Each row has a name. Each question is about the rows just above it.

Columns, left to right: Q N E U W K F V
[155 157 101 165  85 144 141 169] = <28>
[168 142  58 144  85 165 119 100] = <21>
[155 157 101 119 141  99 141 169] = <71>
[169 100] is in which column, read top down? -> V
The next entry after [144  85 165]: -> [119]

Columns, left to right: Z J C A
[129 127 132 129] = <136>
[129 126 132 125] = <33>
[190 141  46 125] = <116>
[128 128 126 130] = <122>
What comes right after [46] in the named rows? -> [125]
The next entry after [128 126]: -> [130]
Whose row is [129 127 132 129]? -> <136>

Columns, left to right: T G D L
[124 123 150 125]  <13>
[161 153 154 124]  <100>
[171  77  75 122]  <30>
[125 124 124 130]  <81>
[ 67  77  75 142]  <29>
[ 51  77  75 142]  <144>
[ 51  77  75 142] is in which row? -> <144>
What is the next entry after [124 124]? -> [130]
Which column holds [124 161] top down? -> T
How many entries does [171  77  75] have? -> 3
Which column holds this, read top down? [153  77] -> G
What is the next entry after [123 150]? -> [125]

Columns, left to right: P Y X M S H R B
[116 131 100 152 120 108 148  85]  <65>
[160 161 202  97 150 118 124 131]  <40>
[154 131 100 143 131 201 131 126]  <98>
What comes right after [154] in the named rows? -> [131]
The row with [116 131 100 152 120 108 148  85] is -> <65>
What comes right after [201] in the named rows? -> [131]

Columns, left to right: Kigo besop zanis sakip bel muv
[ 84 110  92 101 136 187] : <67>
[ 84 116  92 101 136 187] : <80>
[100 152 127  83  74 172] : <60>
[152 100 163 103  83 153] : <153>
[100 152 127 149 210  78] : <165>
[ 74 110 109  82  90 197] : <139>
[170  98 183  82 142 134] : <78>
[ 89 136  87  97 105 189] : <145>
Give the next entry after [ 89 136  87  97]. -> [105]
[ 84 110  92 101 136 187] is in which row? -> <67>
Count the entries of [ 84 116  92 101 136 187]: -> 6
Right after [109] comes -> [82]
Whose row is [100 152 127  83  74 172]? -> <60>
[101  83 103 149  82  82] is in which column, read top down? -> sakip

Columns, left to right: Dibi nulu Memi sazat pok
[167 162 190 182 183] = <93>
[77 83 76 67 65] = <73>
[167 162  62  72  70] = <89>
[183  65] is in which column, read top down? -> pok
Count the entries of [167 162  62]: -> 3
What comes right after [77] in the named rows? -> [83]
Right after [190] comes -> [182]
The next entry after [162 190 182]: -> [183]

Columns, left to right: vobub futi pokal Rubad kef Nipe
[172 162 163 122 169 133] = <94>
[ 69  80  78 132  80 125] = <8>
[167 158 159 136 171 135] = <24>
[167 158 159 123 171 135] = <74>
[ 68  79  78 132  79 126] = <114>
[166  84  82 164  67 165] = <45>
Count the entries of [ 68  79  78 132  79]: -> 5
Number of entries in [68 79 78]: -> 3
[167  68] is in which column, read top down? -> vobub
What comes right after [68] in the named rows? -> [79]
The entry that follows [82]: -> [164]
What comes right after [163] in the named rows? -> [122]
Count the entries of [166  84]: -> 2

Columns, left to right: Logiv bon degem dutu
[ 82 141 194 127] = <43>
[138 194 127 184] = <134>
[105 140 211 125] = <54>
[119 128 101 202] = <17>
What comes right after [140] in the named rows? -> [211]
Which column holds this, read top down? [127 184] -> dutu
Give the next entry after [ 82 141]. -> [194]
The entry that follows [141]: -> [194]
The next entry after [141 194]: -> [127]
What is the next entry after [140 211]? -> [125]

Columns, left to right: moga tig risa nibu vevi Bufe dubov bekir teko
[136 129 180 128 107 167 101 162 164] : <23>
[102 129 207  52  62 148 212  73 157] : <26>
[108 124 208  61  66 154 194  83 160] : <3>
What is the next entry after [ 62 148]? -> [212]
The next entry after [136 129 180 128 107]: -> [167]
Count the entries of [136 129 180 128 107 167 101 162]: -> 8
The next entry after [ 61  66 154 194]: -> [83]
Number of entries in [102 129]: -> 2

Columns, left to right: Zige ved dumo Fozu
[ 97 146  47 127] : <70>
[ 98  97 175 127] : <63>
[146 122 175 127] : <55>
[158 111 192 126] : <96>
[158 111  76 127] : <117>
[105 155  77 127] : <57>
Which column holds this, read top down? [127 127 126 127 127] -> Fozu
[ 97 122] is in which column, read top down? -> ved
The entry that follows [122]: -> [175]
What comes right after [155] in the named rows? -> [77]
The entry that follows [77]: -> [127]
Whose row is [158 111 192 126]? -> <96>
What is the next entry after [98 97]? -> [175]

Columns, left to right: foliv lugu Teka bil ked mut
[138 124 120 123 178 160] -> <18>
[122 141 156 134 163  86] -> <138>
[115 161 111 111  91 148] -> <46>
[ 95 148 140 167 119 125] -> <202>
[107 154 111 103 138 106] -> <140>
[122 139 156 134 163 107] -> <168>
[ 92 107 158 125 137 134] -> <213>
[131 141 112 122 114 145] -> <135>
[137 131 114 130 141 128] -> <25>
[133 146 142 127 169 129] -> <212>
[115 132 131  92 125 199] -> <167>
[107 154 111 127 137 154] -> <4>
Which column holds [163 137 114 141 169 125 137] top down? -> ked
What comes right after [142] in the named rows? -> [127]
How many entries does [115 132] have? -> 2
What comes right after [112] in the named rows? -> [122]

Columns, left to right: mig Suna keser Voveb pifi zolaf pubu
[126 130 146  98 129 132 124] = <162>
[130 129 121  85 128 137 124] = <87>
[133 129 118  98 128 134 129] = <31>
[128 129 142 108 129 130 128] = <95>
[125 127 123 127 128 131 123] = <11>
[130 127 126 204 130 122 144] = <183>
[123 130 146  57 130 145 116] = <10>
[133 129 118  98 128 134 135] = <154>
[132 131 151 113 131 131 136] = <150>
[132 128 126 157 128 122 137] = <132>
Whose row is [128 129 142 108 129 130 128]? -> <95>
[130 129 129 129 127 127] is in which column, read top down? -> Suna
The next entry after [123 130 146  57]: -> [130]
Which row holds [126 130 146  98 129 132 124]? -> <162>
Which column holds [116 135] top down? -> pubu
Number of entries in [130 127 126]: -> 3
Where do [132 128 126 157 128 122 137] appear? -> <132>

Columns, left to right: kam sil depi kol
[197 152 123  85]  <155>
[132 135 159  96]  <50>
[132 135  73  96]  <175>
[190 142  79 130]  <141>
[ 88 122 120 125]  <68>
[183 150 148  76]  <15>
[ 88 122 209 104]  <166>
[ 88 122 120 134]  <104>
Which column holds [150 122] top down? -> sil
Number of entries in [88]: -> 1
Which column holds [135 135 142 122 150 122] top down? -> sil
Give the next entry after [152 123]. -> [85]

Columns, left to right: namub Lom gofo fepab
[148 108 109 110] -> <77>
[141 113 120 116] -> <123>
[141 108 127 110] -> <12>
[135 122 113 137] -> <27>
[130 122 113 137] -> <53>
[ 82 146 106 153] -> <83>
Right after [148] comes -> [108]
Which column holds this, read top down? [116 110 137] -> fepab
Which column holds this, read top down? [141 141 135 130  82] -> namub

Columns, left to right: rapal vuniz nizo rerig kipe
[101 168 158  93 128] = <129>
[ 77 150 182  87 150] = <106>
[ 77 150 182 167 150] = <75>
[ 62 141 196  86 168] = <92>
Which column holds [93 87] top down? -> rerig
How many entries does [ 77 150 182  87] have? -> 4
What comes right after [167] in the named rows? -> [150]
Number of entries in [ 62 141 196  86]: -> 4
How many entries does [101 168] have? -> 2
Right after [87] comes -> [150]
Which column holds this, read top down? [77 77 62] -> rapal

Columns, left to right: bodu Fus kub fofu fef
[130 165  99 159 218] -> <59>
[165 130  99 106  66] -> <56>
[211 169 173 106  66] -> <110>
[211 170 173 106  65] -> <133>
[145  99 106 173  68] -> <148>
Count the entries of [211]: -> 1
Give the next entry after [130 165  99]. -> [159]
Where do [211 169 173 106  66] appear? -> <110>

Columns, left to right: Detav pibi dul kani Vora
[162  72 122  82 106] -> <197>
[150 130 196  82 153] -> <62>
[150 130 192  82 165] -> <108>
[ 78 144  56 104 146] -> <20>
[150 199 159  82 157] -> <201>
[130 150 139  82  78] -> <119>
[140  96 144 193 146] -> <38>
[132 215 144  82 146] -> <52>
[150 109 187  82 146] -> <125>
[160  71 121  82 114] -> <157>
[ 73 147  61  97 146] -> <58>
Whose row is [150 130 192  82 165]? -> <108>
How many entries does [162  72 122  82] have? -> 4
Which column holds this, read top down? [144 187] -> dul
The next entry after [130 150 139]: -> [82]
Which column holds this, read top down? [193  82] -> kani

Columns, left to right: legis duta rep muva
[137  51 105  90] = <7>
[130  51 110  91] = <146>
[135  68  98  90] = <42>
[ 52 102 105  86] = <152>
[150  80 106 106] = <109>
[172  51 171  90] = <86>
[132  51 123  99] = <151>
Number of entries in [132  51]: -> 2
Give the next entry after [102 105]. -> [86]
The next entry after [ 51 171]: -> [90]
The entry that follows [172]: -> [51]
How many entries does [172  51 171] have? -> 3

Columns, left to right: Vila Pigo Nel vem Zufad Taru Zedu pudaf
[100 134  64 124  77  57 145 202] = <118>
[ 93 196  63 140  60 115 179 106] = <39>
[ 93 201  63 140  60 115 179 106] = <127>
Count the entries of [100 134  64 124  77  57 145]: -> 7
How many entries does [ 93 201  63 140  60 115 179 106] have? -> 8

Columns, left to right: tatun Basal kudab Pudil Femag div kebot vumat
[128 128 127 128 128 128 128 128]  <113>
[120 120 169 138 159 108 129 120]  <91>
[129 129 122 127 124 131 128 129]  <200>
[115 114 197 145 180  95 129 115]  <177>
[121 120 167 137 157 110 129 121]  <188>
[123 123 154 134 148 115 129 123]  <196>
[115 114 198 145 180  95 129 115]  <209>
[111 110 217 149 195  85 130 111]  <130>
[128 122 129 128 129 128 128 128]  <169>
[117 116 188 142 173 100 129 117]  <161>
[115 114 196 145 179  95 129 115]  <198>
The entry that follows [85]: -> [130]
What comes right after [134] in the named rows? -> [148]

Columns, left to right: Zutuz Lemos fevom vumi
[136 112 133 161]  <82>
[104 135 124 154]  <131>
[124  89 146 123]  <101>
[124 142  94 119]  <34>
[116  94 142 107]  <112>
[136 209 134 161]  <159>
How many entries does [136 112 133] have? -> 3
The entry that follows [134]: -> [161]
What is the next entry after [ 94 142]? -> [107]
Which column holds this, read top down? [135  89 142] -> Lemos
What comes right after [116] in the named rows? -> [94]
What comes right after [135] in the named rows? -> [124]

Columns, left to right: buz vipit kob Rivos geba gevo tiko vigis
[153 103 102 151 214 150 106 155] : <72>
[193  43 182 196 193 195  63 170] : <48>
[216  47  47 214 216 215  49 219] : <76>
[ 87 179 177  88  87  86 177  91] : <37>
[193  43  44 196 193 195  39 195] : <105>
[193  43  44 196 193 195  39 147] : <121>
[193  43  44 196 193 195  63 170] : <79>
Right after [88] comes -> [87]
Right after [215] comes -> [49]
Number of entries in [193  43]: -> 2
Which column holds [ 88 196 196] top down? -> Rivos

Columns, left to right: kosan bem kom Dimu Dep Toz surop vas Zagoz
[116  51  85 176  97 127 179 127  78] -> <182>
[126 126 110  58  54 130 154 134  78] -> <147>
[ 68 199 168 114 115 111 121 164  78] -> <44>
[ 61 169 162 182 148 108 128 162  78] -> <19>
[108 210 163 151 207 130  75 118  78] -> <5>
[104  74 107 210 137 121 160 132  78] -> <143>
[176 108 130 177 209 138  92  99  78] -> <156>
[ 68 201 165  97 100 111 126 166  78] -> <49>
[ 56 160 142 124  79 109 156 168  78] -> <184>
Give the next entry after [162 182 148]. -> [108]
The next entry after [168 114]: -> [115]
How many entries does [104  74 107 210 137] have? -> 5
Number of entries in [ 56 160 142 124  79 109 156 168  78]: -> 9
Where do [108 210 163 151 207 130  75 118  78] appear? -> <5>
Which column holds [115 148 207 137 209 100  79] top down? -> Dep
The next entry after [107 210]: -> [137]

Columns, left to right: kigu vuvor lag Vokef vuba Gibut zep
[133 124 101  99 135 122 157] : <2>
[145 135 117 172  96 133 122] : <88>
[127 128 180  97 170 141 147] : <103>
[140 164 157 112 117 127 151] : <107>
[127 128  63  58 173 137 135] : <137>
Which column holds [135 128] top down? -> vuvor
[127 128  63  58 173 137 135] is in which row? -> <137>
How many entries does [133] have? -> 1
Which column holds this, read top down? [135 128 164] -> vuvor
[140 127] is in which column, read top down? -> kigu
Count the entries of [127 128  63  58 173]: -> 5

Columns, left to right: Nasur fof Muso pagu rad
[126 176 154 195 160] -> <85>
[ 41  46 119 145 131] -> <128>
[146  91 142  93 160] -> <69>
[ 41  46 182  83  90] -> <66>
[ 97  90  72 123 112] -> <126>
[146  91 142  93 117] -> <111>
[146  91 142  93 160] is in which row? -> <69>
The entry that follows [176]: -> [154]
How many entries does [146  91 142] have? -> 3
[182  72 142] is in which column, read top down? -> Muso

Columns, left to right: meku navi kuru fani dusil tidib zot tad pon nenet
[153 104 170 105  91 111 137  62  90  99]  <142>
[157 102 172 105  93 109  62  90 137  98]  <35>
[100 145  78  86 122 151 215 175 103 144]  <172>
[103 144  87 118 116 149 205 170 103 144]  <120>
[158 108 171 104  88 106  67  90 139  96]  <9>
[154 101 173 102  90 111  58  89 136  98]  <84>
[157 104 174 102  87 108  61  87 138  96]  <189>
[157 101 175 102  90 110  58  87 138  97]  <185>
[ 99 144  77 120 124 150 213 173 104 142]  <41>
Number of entries in [157 104 174 102  87 108  61  87 138]: -> 9
What is the next entry after [213 173]? -> [104]
What comes right after [88] in the named rows? -> [106]
Number of entries in [157 102 172 105  93 109  62  90 137]: -> 9
The next entry after [ 62  90 137]: -> [98]
Whose row is [157 102 172 105  93 109  62  90 137  98]? -> <35>

Columns, left to right: gudi Sasob Nofu dod sases feg Nef tun vogi sepop
[134 134 129 109 120 109 148 198 179 165] = <16>
[114 100  94 146 176 150 100  84  70  93] = <160>
[113 101  97 148 176 149 102  80  71  93] = <163>
[113 100  95 146 101 149  99  83  70  93] = <36>
[113 101  98 148 175 150 103  79  72  94] = <115>
[114 100  96 147 175 150 101  82  71  94] = <158>
[113 101  97 147 175 150 101  81  70  94] = <149>
Right after [129] comes -> [109]
Give the next entry after [134 129 109 120]. -> [109]
Right after [98] comes -> [148]
Count the entries of [134 134 129 109 120 109]: -> 6
Count the entries of [113 101  98 148 175]: -> 5
Count the entries of [113 101  97 147 175 150 101  81]: -> 8

Columns, left to right: sig biru Tibe Somip tefam lisur Volug bas
[118  89 137 177  63 158 121 177] : <199>
[100 121 111 127 100  58 179 174] : <6>
[159 131 130 154  94  79 140 132] : <173>
[ 99 122 111 128  99  58 180 174] : <192>
[164 136 131 109 124  97 105 141] : <61>
[ 90 122 122 105 190 157 176  89] : <203>
[118  89 137 179  63 158 121 177] : <164>
[143 119 124 101 151 136 103 166] : <190>
[148 104 141 176  85 160 114  89] : <90>
[ 92 183 109 104 179  94  58  87] : <47>
[134 131 109 154  94  58 179 174] : <32>
Which column holds [141  89 177] top down? -> bas
Count the entries of [ 92 183 109 104 179  94]: -> 6
Give the next entry after [ 94  58 179]. -> [174]
Count the entries of [134 131 109 154  94  58 179 174]: -> 8
The next entry after [136 131 109]: -> [124]
The next entry after [ 89 137 177  63 158 121]: -> [177]

